[[ 13   1  -2  32]
 [-21 -11   9 -39]
 [-81 -46  45 -51]
 [ 10   0 -12 -56]]
=>
[[-21 -11   9]
 [-81 -46  45]]

[[ 50 -46  62   7  -2]
 [ 23  -9  28  53   1]
 [ 24  -7  26  21  25]
 [-19  22 -27  15  -3]]
=>
[[23 -9 28]
 [24 -7 26]]

[[-19  61  16  -9]
 [ 15  34 -44   5]
 [ 10 -36   3  42]]
=>
[[ 15  34 -44]
 [ 10 -36   3]]

[[-13  31  44  59]
 [ -1 -73 -24 -78]
 [-46 -20 -36  67]
 [-36 -24  31  36]
 [-43  -1 -40  56]]
=>
[[ -1 -73 -24]
 [-46 -20 -36]]

[[ 13 -16   5]
 [ 80  37  62]
 [  3  -1   1]
 [ 61  58  67]]
=>
[[80 37 62]
 [ 3 -1  1]]

[[-35 -32  74  41]
 [ 16  10  59  36]
 [ 80  82 -19  16]]
=>
[[ 16  10  59]
 [ 80  82 -19]]

[[-59  58  29]
 [-70  61   0]
 [ -6  14  69]
 [-13  66 -25]
 [-62  36 -26]]
=>
[[-70  61   0]
 [ -6  14  69]]

[[ 15 -29  52]
 [-32  26 -48]
 [-19  37 -66]]
=>
[[-32  26 -48]
 [-19  37 -66]]
---
[[-51 -56  39]
 [-42  -1 -63]]
=>
[[-56  39]
 [ -1 -63]]

[[-18  33  -9   6 -15]
 [ -8  82 -15  -2 -26]
 [-18  33  -9   6 -15]
 [-11  49 -31  21  -4]]
=>
[[ 33  -9]
 [ 82 -15]]

[[ 21   8  -8]
 [ 21  -9 -31]
 [ 85  25 -54]
 [ 13 -20 -16]
 [ 21  19  -8]]
=>
[[  8  -8]
 [ -9 -31]]

[[ 48  42  45  27]
 [-14 -47  18  -1]
 [ 55  40  51  38]
 [-45   3  21 -68]
 [-67  32  11 -86]]
=>
[[ 42  45]
 [-47  18]]

[[ 0 -2 -1 -4]
 [ 1  3 66  2]
 [-4  5 -6 -1]
 [ 0  3 -2  2]]
=>
[[-2 -1]
 [ 3 66]]

[[ 43  10  47]
 [-66  20 -13]
 [ 54  47  13]]
=>
[[ 10  47]
 [ 20 -13]]

[[ 13  -6  43  -6  12]
 [  7   6  14  36 -32]
 [-20   4 -15 -38  39]
 [-65  63 -11 -51  49]]
=>
[[-6 43]
 [ 6 14]]

[[-43  -7 -75 -21]
 [ 18  -9 -45   0]
 [  0   1  11  -6]
 [-18   0 -14 -12]]
=>
[[ -7 -75]
 [ -9 -45]]

[[-18 -39  37]
 [-33  15  13]
 [  1  22   4]
 [-22 -35  59]
 [-21   3  68]]
=>
[[-39  37]
 [ 15  13]]
---
[[ 62  14 -26 -10  44  11 -30 -10  10]
 [ 18   3  -6 -30  28   5 -44  48  16]
 [ 54  13 -27 -33  17  -1 -32  41  11]
 [ 17   8 -12   8  -6   9 -23  14 -34]
 [  4  -7 -12 -10  -4  -7 -12   3 -31]
 [ 65   5 -17 -11  21   4 -16  -8  23]
 [ 24  -6   1   2   6  13  -2  13 -11]]
=>
[[ 24  65   4  17  54  18  62]
 [ -6   5  -7   8  13   3  14]
 [  1 -17 -12 -12 -27  -6 -26]
 [  2 -11 -10   8 -33 -30 -10]
 [  6  21  -4  -6  17  28  44]
 [ 13   4  -7   9  -1   5  11]
 [ -2 -16 -12 -23 -32 -44 -30]
 [ 13  -8   3  14  41  48 -10]
 [-11  23 -31 -34  11  16  10]]

[[  4 -19  39]
 [  0 -63 -17]
 [ -9 -11 -11]
 [ -4 -14  -7]
 [-14 -20 -10]
 [  9  10  15]
 [ 10  -9   9]
 [ 22  -9   9]
 [-30 -12 -24]]
=>
[[-30  22  10   9 -14  -4  -9   0   4]
 [-12  -9  -9  10 -20 -14 -11 -63 -19]
 [-24   9   9  15 -10  -7 -11 -17  39]]

[[-67  36 -24]
 [-66  -2 -52]
 [ 22   0  20]
 [-36 -82  71]
 [  8  76  -2]]
=>
[[  8 -36  22 -66 -67]
 [ 76 -82   0  -2  36]
 [ -2  71  20 -52 -24]]

[[-38  27   0 -66  67 -24   6 -17 -38]
 [ 13 -13  20   8   0  18 -11   4  30]
 [-51  80  19  20 -31  29  69  69   2]
 [-19  10 -36  -9  13 -32  26   7 -25]]
=>
[[-19 -51  13 -38]
 [ 10  80 -13  27]
 [-36  19  20   0]
 [ -9  20   8 -66]
 [ 13 -31   0  67]
 [-32  29  18 -24]
 [ 26  69 -11   6]
 [  7  69   4 -17]
 [-25   2  30 -38]]

[[ 41  26 -19 -10  18  30  21]
 [-27  29   2  40  20 -43 -28]
 [ 20 -15   4 -38 -11  46  47]
 [ 35  25   1 -21  23  33  30]
 [ 28  28  15 -18  31  25  30]
 [ -4  16 -32  55   0 -45 -34]
 [ 39  -8 -44   4 -37  27  34]
 [-71 -32  52 -21  -8 -39 -35]
 [-29  47  17  30  37 -38 -18]
 [ 33 -20 -41   2 -37  26  31]
 [-18  44  -7  41  38 -36 -26]
 [ 29  19   4 -25  25  32  26]]
=>
[[ 29 -18  33 -29 -71  39  -4  28  35  20 -27  41]
 [ 19  44 -20  47 -32  -8  16  28  25 -15  29  26]
 [  4  -7 -41  17  52 -44 -32  15   1   4   2 -19]
 [-25  41   2  30 -21   4  55 -18 -21 -38  40 -10]
 [ 25  38 -37  37  -8 -37   0  31  23 -11  20  18]
 [ 32 -36  26 -38 -39  27 -45  25  33  46 -43  30]
 [ 26 -26  31 -18 -35  34 -34  30  30  47 -28  21]]

[[-19   5   2   1  -2  22   4   4]
 [ 37 -27  74 -30  70 -51 -34 -29]
 [-24  33 -31  36 -39  48  40  39]
 [ 39 -13  71 -16  63 -43 -19 -13]
 [-17  -5 -16  -5 -13  24  -1   0]
 [-25  -1  73  -1  52 -26  12  25]
 [ 11  15  69  15  48 -25  18  26]
 [ 20  -2  55  -4  45 -24  -5  -1]
 [ 36  -8 -42  -7 -24  23 -20 -29]]
=>
[[ 36  20  11 -25 -17  39 -24  37 -19]
 [ -8  -2  15  -1  -5 -13  33 -27   5]
 [-42  55  69  73 -16  71 -31  74   2]
 [ -7  -4  15  -1  -5 -16  36 -30   1]
 [-24  45  48  52 -13  63 -39  70  -2]
 [ 23 -24 -25 -26  24 -43  48 -51  22]
 [-20  -5  18  12  -1 -19  40 -34   4]
 [-29  -1  26  25   0 -13  39 -29   4]]
